Here is a tiny trained network, its code and every weight. The questions are about switching its units off for an input and a class, where a switched-off unit gives its printed mean instead of its output.

import numpy as np


def w(rows, s, z=0):
    codes = np.array(rows[::2]) - 128.0
    scale = np.full(codes.shape[1], s)
    scale[-1] = z or s
    return codes * scale


def norm(h):
    return h / np.sqrt((h * h).mean(-1, keepdims=True) + 1e-5)


def f(y):
    return np.maximum(y, 0)


def log_softmax(a):
    a = a - a.max(-1, keepdims=True)
    return a - np.log(np.exp(a).sum(-1, keepdims=True))


def net(x, mask):
    res = np.array(x, float).reshape(1, 7) / 4 @ E
    u = 0
    for l in range(4):
        y = f(norm(res) @ A[l][:, :-1].T + A[l][:, -1])
        res = res + np.where(mask[u : u + 5], y, B[l][:, -1]) @ B[l][:, :-1]
        u += 5
    return log_softmax(norm(res)[-1] @ U[:, :-1].T + U[:, -1])


A, B = {}, {}
E = w([
[130,137,118,127,139,139,127,134,128,127,117,137],'x0',
[164,144,154,165,95,94,156,89,108,134,8,127],'x1',
[149,131,132,132,147,129,136,137,143,139,125,136],'x2',
[123,125,125,128,129,131,126,135,125,133,122,135],'x3',
[132,129,128,125,129,129,127,125,134,124,130,125],'x4',
[124,124,130,195,101,203,125,199,174,123,116,2],'x5',
[228,70,119,142,142,153,71,106,14,142,187,118],'x6',
],0.0092)
A[0] = w([
[68,200,158,167,94,129,133,184,205,99,87,74,137],'L0N1',
[74,153,56,135,120,143,163,120,187,156,188,129,19],'L0N2',
[21,165,122,37,148,89,253,93,185,122,142,209,61],'L0N3',
[82,201,147,62,98,81,220,126,177,101,88,215,13],'L0N4',
[165,108,110,184,138,202,142,159,109,136,125,21,5],'L0N5',
],0.005,0.0028)
B[0] = w([
[104,74,105,55,151,91,194,125,140,192,84,116,240],'L0N1',
[149,142,195,154,170,137,154,187,149,167,179,182,161],'L0N2',
[144,69,147,254,183,92,21,176,123,107,148,135,253],'L0N3',
[157,146,146,151,102,208,34,96,137,124,108,45,235],'L0N4',
[76,183,144,193,131,68,70,110,153,86,129,165,210],'L0N5',
],0.007,0.006)
A[1] = w([
[112,108,183,147,173,215,213,176,67,160,119,61,156],'L1N1',
[65,193,181,172,183,113,33,143,105,93,230,137,93],'L1N2',
[148,103,158,34,156,134,173,128,35,178,127,200,152],'L1N3',
[201,136,118,233,90,102,135,85,106,29,34,148,69],'L1N4',
[37,130,90,28,158,170,254,239,193,94,185,141,6],'L1N5',
],0.0048,0.0023)
B[1] = w([
[113,108,102,106,58,111,104,115,116,155,92,85,175],'L1N1',
[151,88,104,142,197,141,137,192,185,106,111,205,247],'L1N2',
[109,123,132,105,93,129,123,53,111,109,143,175,186],'L1N3',
[108,198,121,126,95,106,116,56,78,218,142,168,253],'L1N4',
[99,190,254,146,107,90,92,89,35,151,190,142,176],'L1N5',
],0.0093,0.0056)
A[2] = w([
[220,122,82,185,86,202,70,159,95,135,168,66,106],'L2N1',
[187,125,109,63,152,148,166,83,58,148,198,214,54],'L2N2',
[112,138,127,87,78,126,139,144,138,160,182,29,6],'L2N3',
[191,179,146,139,124,127,1,22,79,131,24,109,23],'L2N4',
[163,65,82,191,185,147,90,177,180,30,122,129,18],'L2N5',
],0.0058,0.0013)
B[2] = w([
[52,87,104,161,192,68,94,148,189,151,131,219,177],'L2N1',
[179,143,28,79,123,163,186,147,169,52,81,21,193],'L2N2',
[111,146,23,191,210,187,90,151,103,169,137,226,144],'L2N3',
[101,160,254,187,124,162,119,170,154,132,138,47,254],'L2N4',
[125,37,29,112,113,142,114,193,107,123,162,173,194],'L2N5',
],0.0069,0.0089)
A[3] = w([
[114,119,249,216,110,127,109,148,149,191,122,124,89],'L3N1',
[135,142,93,111,67,118,251,135,127,158,50,76,101],'L3N2',
[223,196,148,107,54,145,201,48,40,114,101,78,22],'L3N3',
[214,124,43,1,127,203,147,146,137,39,185,107,5],'L3N4',
[172,166,162,129,138,65,99,37,130,121,108,148,253],'L3N5',
],0.0073,0.0013)
B[3] = w([
[140,197,169,90,64,146,189,64,59,146,167,91,250],'L3N1',
[188,35,49,43,231,78,153,74,136,1,94,207,164],'L3N2',
[159,53,49,167,219,155,62,246,205,115,176,193,188],'L3N3',
[109,164,186,94,82,86,194,47,127,129,42,98,176],'L3N4',
[49,130,130,109,80,140,131,213,135,143,160,128,183],'L3N5',
],0.0094,0.012)
U = w([
[176,41,48,158,201,162,47,225,159,90,167,219,206],'0',
[89,243,206,193,104,143,105,102,79,186,127,71,190],'1',
[170,98,81,51,171,96,198,2,124,41,42,100,1],'2',
],0.0094,0.00067)

Each question gives the input, the list of numbers given to net, and the class t.
The units are the neurons (one row each of A and B). Each row of codes is followed by its name. A weight is (code - 128) times the scale printed after its matrix; where a second scale follows, it is the last column's (A, B and U).
mask holds one flag per neuron, layer by layer. A switched-off neuron (its flag False) gives its mean, the last column of its row in B, instead of its output. The means were averaged over made-up inputs and are rounded, as every weight is.
A unit's drop is (log p(t) with every unit on - log p(t) with that unit switched off) / (log p(t) with every unit on - log p(t) with every unit switched off).
The circuit of an input: a set's keep is (log p(t) with only the set's units on - log p(t) with every unit switched off) / (log p(t) with every unit on - log p(t) with every unit switched off). Starting from the 12 units with the biggest drops (on a tie, the unit counted first), units are removed one at a time, each time the one whose removal leaves the highest keep (on an exact tie, the one counted first), for as long as the keep stays at least 0.8.
units of the circuit, in order: the units of the circuit, biggest drop first
top k neurons: the k neurons with the biggest drops, biggest first
k most important neurons of layer l: the k neurons of layer l with the biggest drops, biggest first
drop when u is switched off: that unit's drop, to one decimal
input [-3,8,-4,-2,-7,1,-1], class 2: top 3 neurons : L3N2, L0N3, L0N5
input [-2,-2,8,1,-3,-8,5], class 2: units of the circuit, in order : L3N4, L2N2
input [-2,-1,1,0,4,-6,-5], class 0: top neuron : L1N2
input [-7,4,-6,-8,-1,0,8], class 0: units of the circuit, in order : L3N3, L0N3
input [-2,4,1,4,3,-5,1], class 0: 2 most important neurons of layer 0 : L0N5, L0N3
input [-2,-6,-4,-6,6,0,6], class 2: top 2 neurons : L0N3, L3N4
input [-1,-3,-4,7,0,1,0], class 1: top 3 neurons : L0N3, L1N5, L0N4
input [-1,-1,1,8,-2,-6,1], class 2: 2 most important neurons of layer 2 : L2N2, L2N1
input [2,-7,3,-7,6,-1,6], class 2: top 3 neurons : L3N4, L0N3, L2N2
input [5,3,4,5,-8,-7,1], class 0: top 3 neurons : L3N3, L2N2, L0N5
input [4,1,7,2,-4,5,6], class 1: top 3 neurons : L1N4, L0N3, L3N3
input [3,2,-7,-7,-7,2,-2], class 2: top 2 neurons : L0N1, L3N2
input [-8,2,3,-1,1,-8,-1], class 1: drop when L0N3 is switched off : 1.1
input [1,2,-8,6,-1,-6,-5], class 1: drop when L0N4 is switched off : 0.3
input [8,-6,-2,0,-5,-2,8], class 2: drop when L0N3 is switched off : 0.1
input [7,-7,-5,-2,-4,3,-4], class 1: units of the circuit, in order : L1N5
input [-4,3,-8,-7,8,-3,7], class 0: drop when L1N1 is switched off : 0.0
